Below are the code and all the weights of a small trained network. Each question names an input and a class and asks about switching units off, where a switched-off unit gives its printed mean instead of its output.

import numpy as np


def w(rows, s, z=0):
    codes = np.array(rows[::2]) - 128.0
    scale = np.full(codes.shape[1], s)
    scale[-1] = z or s
    return codes * scale


def f(y):
    return y / 2 * (1 + np.tanh(0.7978845608 * (y + 0.044715 * y**3)))


def log_softmax(a):
    a = a - a.max(-1, keepdims=True)
    return a - np.log(np.exp(a).sum(-1, keepdims=True))


def net(x, mask):
    res = np.array(x, float).reshape(1, 6) / 4 @ E
    y = f(res @ A[0][:, :-1].T + A[0][:, -1])
    res = res + np.where(mask, y, B[0][:, -1]) @ B[0][:, :-1]
    return log_softmax(res[-1] @ U[:, :-1].T + U[:, -1])


A, B = {}, {}
E = w([
[104,137,152,217,97,96,116,153,67,173],'x0',
[90,162,170,109,111,195,157,198,121,69],'x1',
[125,133,137,128,136,127,126,117,121,121],'x2',
[9,142,114,112,154,10,152,132,185,81],'x3',
[108,36,242,94,102,92,126,109,128,189],'x4',
[71,158,112,162,28,137,184,71,150,60],'x5',
],0.012)
A[0] = w([
[208,139,161,192,94,199,143,112,173,121,38],'N0',
[213,70,130,129,129,195,164,105,47,143,67],'N1',
[97,76,157,100,172,135,47,178,141,173,73],'N2',
[160,98,123,73,204,113,86,190,44,130,7],'N3',
[88,127,139,239,111,96,67,172,59,192,115],'N4',
[173,88,79,52,135,136,149,68,182,141,56],'N5',
[164,112,107,89,128,144,148,101,18,124,3],'N6',
[167,64,49,195,129,63,106,30,115,144,94],'N7',
[112,100,190,141,51,158,169,28,165,133,168],'N8',
[184,210,61,159,133,145,89,143,116,54,128],'N9',
[129,99,107,1,119,151,84,117,137,115,209],'N10',
[77,177,169,154,145,191,101,213,148,78,16],'N11',
[90,158,223,84,116,197,150,170,115,129,78],'N12',
],0.0085,0.004)
B[0] = w([
[1,140,77,48,149,44,125,162,56,70,200],'N0',
[96,95,97,130,228,59,114,214,117,130,245],'N1',
[69,180,131,147,99,131,31,117,168,118,204],'N2',
[39,244,51,81,8,163,17,94,3,111,216],'N3',
[186,115,234,167,146,162,210,85,80,8,234],'N4',
[174,166,181,101,189,162,152,85,86,93,198],'N5',
[149,121,79,69,154,83,129,212,74,98,158],'N6',
[77,207,181,34,137,191,222,128,111,211,243],'N7',
[95,193,114,227,86,123,55,171,114,158,236],'N8',
[201,126,147,216,138,96,51,156,213,196,255],'N9',
[171,97,207,221,114,141,168,125,107,55,221],'N10',
[136,231,189,70,141,144,201,180,116,207,189],'N11',
[143,175,165,120,147,146,180,137,182,202,204],'N12',
],0.0077,0.0097)
U = w([
[37,118,106,105,184,4,171,189,116,66,96],'0',
[123,155,148,69,122,187,199,139,122,215,71],'1',
[81,174,83,161,52,170,88,117,102,89,101],'2',
[171,121,167,158,132,163,169,128,98,12,109],'3',
[148,111,173,198,132,86,72,150,162,197,125],'4',
[106,128,134,154,137,143,136,144,121,118,254],'5',
[161,69,108,127,60,103,152,134,117,119,143],'6',
],0.012,0.0097)

Each question gives the input, the list of numbers given to net, and the class t.
The units are the neurons (one row each of A and B). Each row of codes is followed by its name. A weight is (code - 128) times the scale printed after its matrix; where a second scale follows, it is the last column's (A, B and U).
mask holds one flag per neuron, in row order. A switched-off neuron (its flag False) gives its mean, the last column of its row in B, instead of its output. The means were averaged over made-up inputs and are rounded, as every weight is.
A unit's drop is (log p(t) with every unit on - log p(t) with that unit switched off) / (log p(t) with every unit on - log p(t) with every unit switched off).
The circuit of an input: a set's keep is (log p(t) with only the set's units on - log p(t) with every unit switched off) / (log p(t) with every unit on - log p(t) with every unit switched off). Starting from the 12 units with the biggest drops (on a tie, the unit counted first), units are removed one at a time, each time the one whose removal leaves the highest keep (on an exact tie, the one counted first), for as long as the keep stays at least 0.8.
circuit, biggest first: the units of the circuit, biggest drop first
most important unit: the unit with the biggest drop
top k neurons: the k neurons with the biggest drops, biggest first
input [4,-3,5,-3,-7,-2], class 4: most important unit => N9
input [7,-1,-4,5,0,3], class 3: top 3 neurons => [N4, N1, N0]
input [-8,-7,6,-1,-1,-1], class 3: top 4 neurons => [N10, N5, N11, N12]
input [-4,-8,6,-1,-4,-8], class 1: top 3 neurons => [N7, N8, N5]
input [5,8,5,-5,0,7], class 1: top 2 neurons => [N11, N12]
input [5,-6,0,-4,4,5], class 1: top 3 neurons => [N7, N9, N10]
input [-1,-7,6,-8,-8,8], class 0: circuit, biggest first => [N0, N1]
input [3,-5,-3,-3,6,-6], class 2: circuit, biggest first => [N3, N9]
input [-3,-5,-5,6,-5,-8], class 2: circuit, biggest first => [N3, N1]
input [0,1,-8,4,-5,6], class 5: circuit, biggest first => [N3, N0]
input [7,7,-8,4,-8,-1], class 4: top 2 neurons => [N9, N7]
input [-4,5,-1,1,-6,3], class 4: circuit, biggest first => [N9, N3]
input [-6,3,8,-5,6,3], class 5: circuit, biggest first => [N8, N1]
input [-6,4,-1,-5,-3,-6], class 2: circuit, biggest first => [N3]
input [8,8,3,0,4,8], class 1: top 3 neurons => [N12, N11, N3]
input [6,-3,8,-3,6,-1], class 5: top 2 neurons => [N4, N9]
input [2,-2,-8,7,3,-8], class 2: top 3 neurons => [N3, N2, N1]
input [0,5,-3,3,6,-2], class 4: circuit, biggest first => [N7, N0]
input [-1,5,0,4,-6,-2], class 4: circuit, biggest first => [N9, N0]
input [-8,3,-8,-8,-8,2], class 0: most important unit => N0
input [-1,5,-3,3,-5,-4], class 1: top 3 neurons => [N11, N8, N1]
